Here is a tiny trained network, its code and every weight. The questions are about switching its units off for an input and a target symbol, where a switched-off unit gives its printed mean instead of its output.

import numpy as np


def w(rows, s, z=0):
    codes = np.array(rows[::2]) - 128.0
    scale = np.full(codes.shape[1], s)
    scale[-1] = z or s
    return codes * scale


def norm(h):
    return h / np.sqrt((h * h).mean(-1, keepdims=True) + 1e-5)


def softmax(a):
    e = np.exp(a - a.max(-1, keepdims=True))
    return e / e.sum(-1, keepdims=True)


def log_softmax(a):
    a = a - a.max(-1, keepdims=True)
    return a - np.log(np.exp(a).sum(-1, keepdims=True))


def net(x, mask):
    ids = ['ΞΠΣΦΨαβγδεζθμτ'.index(c) for c in x.split()]
    T = len(ids)
    res = E[ids] + P[:T]
    u = 0
    for l in range(2):
        r = norm(res)
        for j in range(3):
            rows = slice(3 * j, 3 * j + 3)
            q, k, v = (r @ M[l][rows].T for M in (Q, K, V))
            z = softmax(np.where(np.tri(T) > 0, q @ k.T / 3**0.5, -1e9)) @ v
            o = O[l][rows]
            res = res + np.where(mask[u + j], z, o[:, -1]) @ o[:, :-1]
        u += 3
    return log_softmax(norm(res)[-1] @ U[:, :-1].T + U[:, -1])


Q, K, V, O = {}, {}, {}, {}
E = w([
[108,116,57,140,137,123,126,143,164,156],'Ξ',
[147,138,83,86,116,131,132,103,162,135],'Π',
[158,148,138,151,80,124,150,158,135,127],'Σ',
[138,121,106,91,163,142,122,118,159,167],'Φ',
[88,84,166,4,107,31,73,128,77,144],'Ψ',
[25,84,141,127,147,155,138,219,157,103],'α',
[121,111,65,173,117,139,206,144,32,146],'β',
[103,174,110,163,127,118,132,129,115,106],'γ',
[152,126,92,110,95,119,144,136,133,150],'δ',
[73,59,126,152,95,28,204,81,149,148],'ε',
[143,156,102,121,85,131,152,138,130,101],'ζ',
[110,163,101,131,113,137,141,95,163,95],'θ',
[92,147,132,136,156,89,105,138,116,157],'μ',
[150,142,168,159,93,110,102,153,152,172],'τ',
],0.031)
P = w([
[153,52,23,170,112,19,1,203,174,95],'0',
[118,123,50,145,133,56,117,216,200,135],'1',
[105,134,82,140,136,80,147,194,195,154],'2',
[97,138,97,127,133,101,163,177,177,166],'3',
[95,143,112,120,130,113,172,165,159,169],'4',
[92,144,121,116,127,123,173,152,143,168],'5',
[90,142,130,107,123,130,174,138,131,171],'6',
[86,143,134,103,122,139,176,130,120,175],'7',
[83,140,140,100,118,147,177,121,110,175],'8',
[80,139,145,99,110,157,184,110,106,176],'9',
[73,133,149,99,105,168,190,101,100,177],'10',
[63,127,146,102,91,190,192,89,104,174],'11',
],0.0077)
Q[0] = w([
[239,46,210,155,85,158,82,149,85,75],'L0H0',
[174,32,129,58,78,146,135,176,119,92],'L0H0',
[185,193,119,155,145,177,183,114,117,101],'L0H0',
[94,152,159,209,73,125,236,255,37,58],'L0H1',
[141,157,51,75,10,121,189,140,168,145],'L0H1',
[167,12,164,148,81,121,97,201,72,224],'L0H1',
[96,213,158,131,118,145,148,188,106,102],'L0H2',
[119,127,121,110,199,168,78,41,127,42],'L0H2',
[217,164,71,144,154,196,165,122,92,67],'L0H2',
],0.0074)
K[0] = w([
[205,115,170,147,106,116,152,175,122,135],'L0H0',
[191,75,97,86,128,114,186,147,120,116],'L0H0',
[131,182,121,125,107,109,151,158,128,55],'L0H0',
[132,151,165,171,94,120,178,203,74,60],'L0H1',
[153,99,78,99,47,140,152,118,156,99],'L0H1',
[191,78,170,133,87,132,128,213,120,254],'L0H1',
[78,167,160,153,92,122,145,142,105,120],'L0H2',
[160,144,110,131,192,162,100,59,156,48],'L0H2',
[137,176,41,113,76,129,137,138,159,113],'L0H2',
],0.0085)
V[0] = w([
[115,149,151,131,152,148,124,112,99,159],'L0H0',
[56,137,49,117,223,136,106,87,114,95],'L0H0',
[117,126,138,104,84,170,80,101,141,193],'L0H0',
[205,184,77,111,123,168,82,124,89,103],'L0H1',
[155,140,136,149,60,254,197,54,184,64],'L0H1',
[112,173,165,115,89,71,115,74,131,134],'L0H1',
[172,23,155,133,136,78,93,197,98,208],'L0H2',
[92,41,147,137,109,57,118,197,57,136],'L0H2',
[151,158,124,69,186,176,165,82,139,150],'L0H2',
],0.0061)
O[0] = w([
[167,124,123,131,107,141,137,134,161,121,97],'L0H0',
[254,129,165,140,161,70,125,172,172,123,222],'L0H0',
[111,162,131,143,116,134,161,142,121,60,129],'L0H0',
[140,128,138,145,138,92,127,90,158,144,87],'L0H1',
[206,142,112,160,218,48,110,184,166,129,23],'L0H1',
[177,110,145,108,133,166,129,130,162,93,146],'L0H1',
[177,171,111,131,201,96,91,109,161,61,243],'L0H2',
[180,145,156,134,166,84,134,168,197,107,252],'L0H2',
[146,157,175,132,63,135,91,137,98,105,14],'L0H2',
],0.0077,0.0036)
Q[1] = w([
[102,193,146,213,43,66,134,110,136,150],'L1H0',
[81,206,197,117,189,51,7,242,217,191],'L1H0',
[202,89,129,102,30,233,104,108,214,95],'L1H0',
[118,104,115,190,199,86,124,234,119,139],'L1H1',
[115,158,90,128,194,168,159,95,104,89],'L1H1',
[130,115,203,104,149,195,39,104,112,101],'L1H1',
[74,138,103,102,62,167,198,2,133,156],'L1H2',
[194,150,93,98,157,89,90,92,154,189],'L1H2',
[86,135,152,122,123,212,108,92,118,113],'L1H2',
],0.0087)
K[1] = w([
[156,143,134,218,96,49,121,147,138,89],'L1H0',
[113,101,192,168,185,93,29,194,153,156],'L1H0',
[181,94,142,106,102,177,152,94,203,133],'L1H0',
[97,105,179,156,131,130,96,184,98,104],'L1H1',
[149,137,143,148,116,167,109,117,145,156],'L1H1',
[99,108,145,96,168,159,91,152,134,141],'L1H1',
[129,200,128,64,84,181,250,48,133,184],'L1H2',
[141,98,113,110,120,134,121,84,139,164],'L1H2',
[84,138,142,118,105,154,104,119,135,153],'L1H2',
],0.012)
V[1] = w([
[222,155,100,159,79,62,113,157,167,57],'L1H0',
[97,153,192,177,122,243,121,110,146,144],'L1H0',
[50,155,234,150,171,119,110,107,146,139],'L1H0',
[145,156,160,196,62,105,113,140,134,86],'L1H1',
[118,125,120,221,2,79,144,172,103,81],'L1H1',
[113,136,129,81,194,125,173,128,162,173],'L1H1',
[67,147,129,173,137,139,87,161,194,128],'L1H2',
[151,208,202,185,124,129,200,149,145,198],'L1H2',
[190,41,46,92,214,70,109,141,172,133],'L1H2',
],0.0073)
O[1] = w([
[79,96,116,85,168,161,136,105,90,171,142],'L1H0',
[154,176,108,85,172,39,139,143,189,104,62],'L1H0',
[176,132,78,102,128,143,137,106,187,133,170],'L1H0',
[146,153,125,105,111,119,103,141,216,127,122],'L1H1',
[220,164,143,89,188,98,111,99,213,95,167],'L1H1',
[103,76,116,114,170,135,123,104,102,97,179],'L1H1',
[151,145,172,114,99,136,153,111,97,99,192],'L1H2',
[2,114,147,141,83,138,107,124,55,99,114],'L1H2',
[160,229,181,131,127,79,116,125,233,59,255],'L1H2',
],0.0085,0.0093)
U = w([
[245,176,86,146,157,101,90,145,177,138,141],'Ξ',
[33,237,168,95,83,168,176,76,174,147,57],'Π',
[53,119,93,145,90,181,89,104,93,141,170],'Σ',
[194,40,54,182,144,184,121,125,51,176,254],'Φ',
[112,35,156,169,123,69,187,55,159,125,107],'Ψ',
[133,111,125,123,138,125,126,137,115,139,116],'α',
[102,60,136,125,136,165,127,220,157,67,131],'β',
[130,110,119,139,128,137,118,117,117,124,122],'γ',
[129,107,116,129,133,128,128,123,118,125,118],'δ',
[139,100,115,138,124,129,123,120,118,116,123],'ε',
[130,109,119,139,131,128,118,120,116,125,119],'ζ',
[149,92,125,54,117,66,68,146,63,89,153],'θ',
[129,117,124,141,137,124,117,133,109,135,125],'μ',
[124,104,112,131,142,123,131,119,119,127,117],'τ',
],0.012,0.02)

Each question gives the input, a string of symbols that net reads in full, and the target symbol t.
The units are the heads (3 rows each of Q, K, V and O). Each row of codes is followed by its name. A weight is (code - 128) times the scale printed after its matrix; where a second scale follows, it is the last column's (O and U).
mask holds one flag per head, layer by layer. A switched-off head (its flag False) gives its mean, the last column of its rows in O, instead of its output. The means were averaged over made-up inputs and are rounded, as every weight is.
A unit's drop is (log p(t) with every unit on - log p(t) with that unit switched off) / (log p(t) with every unit on - log p(t) with every unit switched off).
The circuit of an input: a set's keep is (log p(t) with only the set's units on - log p(t) with every unit switched off) / (log p(t) with every unit on - log p(t) with every unit switched off). Starting from all 6 units, units are removed one at a time, each time the one whose removal leaves the highest keep (on an exact tie, the one counted first), for as long as the keep stays at least 0.8.
circuit, biggest first: the units of the circuit, biggest drop first
unit that matters most: the unit with the biggest drop
which heads matter: for each layer, one digit per head in row order, 1 if its drop is at least 0.15 and else 0, layers parted by /
input μ δ μ μ μ α μ, target Φ: which heads matter	010 / 001
input Φ γ δ α γ, target Π: which heads matter	101 / 111
input Φ θ Φ Φ, target Σ: which heads matter	011 / 010
input τ θ θ, target Π: circuit, biggest first	(L0H2; L0H1; L1H2; L0H0)
input Ξ γ Φ τ τ δ Ξ Ψ δ Ψ Σ Φ, target Π: circuit, biggest first	(L1H1; L0H2; L1H0)
input γ δ γ δ μ Ξ μ Σ γ, target Σ: which heads matter	111 / 101
input Σ τ μ δ γ μ μ β Σ, target Π: which heads matter	110 / 111
input μ γ ε α τ τ ε β τ, target Σ: unit that matters most	L0H0
input Σ Φ Φ ζ Σ Ξ γ Π θ Φ Φ, target Φ: circuit, biggest first	(L0H2; L1H2)
input Σ τ β Π Φ α τ μ τ Σ Σ, target Σ: which heads matter	110 / 001
input Π μ τ β μ Ψ Φ Π Ψ τ Ψ τ, target Σ: circuit, biggest first	(L1H2; L0H0)
input τ μ δ μ δ, target Π: circuit, biggest first	(L1H0; L1H2)
input Π θ Ξ δ μ μ θ γ μ Ξ τ θ, target Σ: which heads matter	011 / 001
input τ α μ μ μ ζ γ Π α μ γ γ, target Σ: which heads matter	111 / 001
input γ τ α θ μ δ δ, target Π: circuit, biggest first	(L1H0; L0H1; L0H0; L1H2)
input ζ Φ ζ θ μ Φ, target Π: circuit, biggest first	(L0H2; L1H1; L1H0)
input ζ ζ ε Φ Φ α μ ζ, target Σ: unit that matters most	L0H2
input Ψ μ β Ξ μ, target Π: which heads matter	111 / 010
input Ξ μ τ μ γ τ ζ ζ, target Π: which heads matter	111 / 101
input Φ δ δ Φ Σ μ δ, target Σ: circuit, biggest first	(L1H0; L0H0; L1H2)
input Φ α θ τ Ψ μ α ζ ε γ, target Ξ: circuit, biggest first	(L0H1)
input γ ε Σ ζ γ, target Π: which heads matter	111 / 111
input β μ Φ Φ γ τ ζ Φ Ψ Ψ Φ, target Φ: which heads matter	001 / 010
input τ τ α Φ ε α Φ Φ, target Σ: which heads matter	001 / 010
input μ μ θ Φ Ψ Φ ε Σ μ, target Σ: circuit, biggest first	(L0H1; L1H1)
input μ μ δ Φ β δ Ψ δ, target Σ: circuit, biggest first	(L1H0; L1H2)
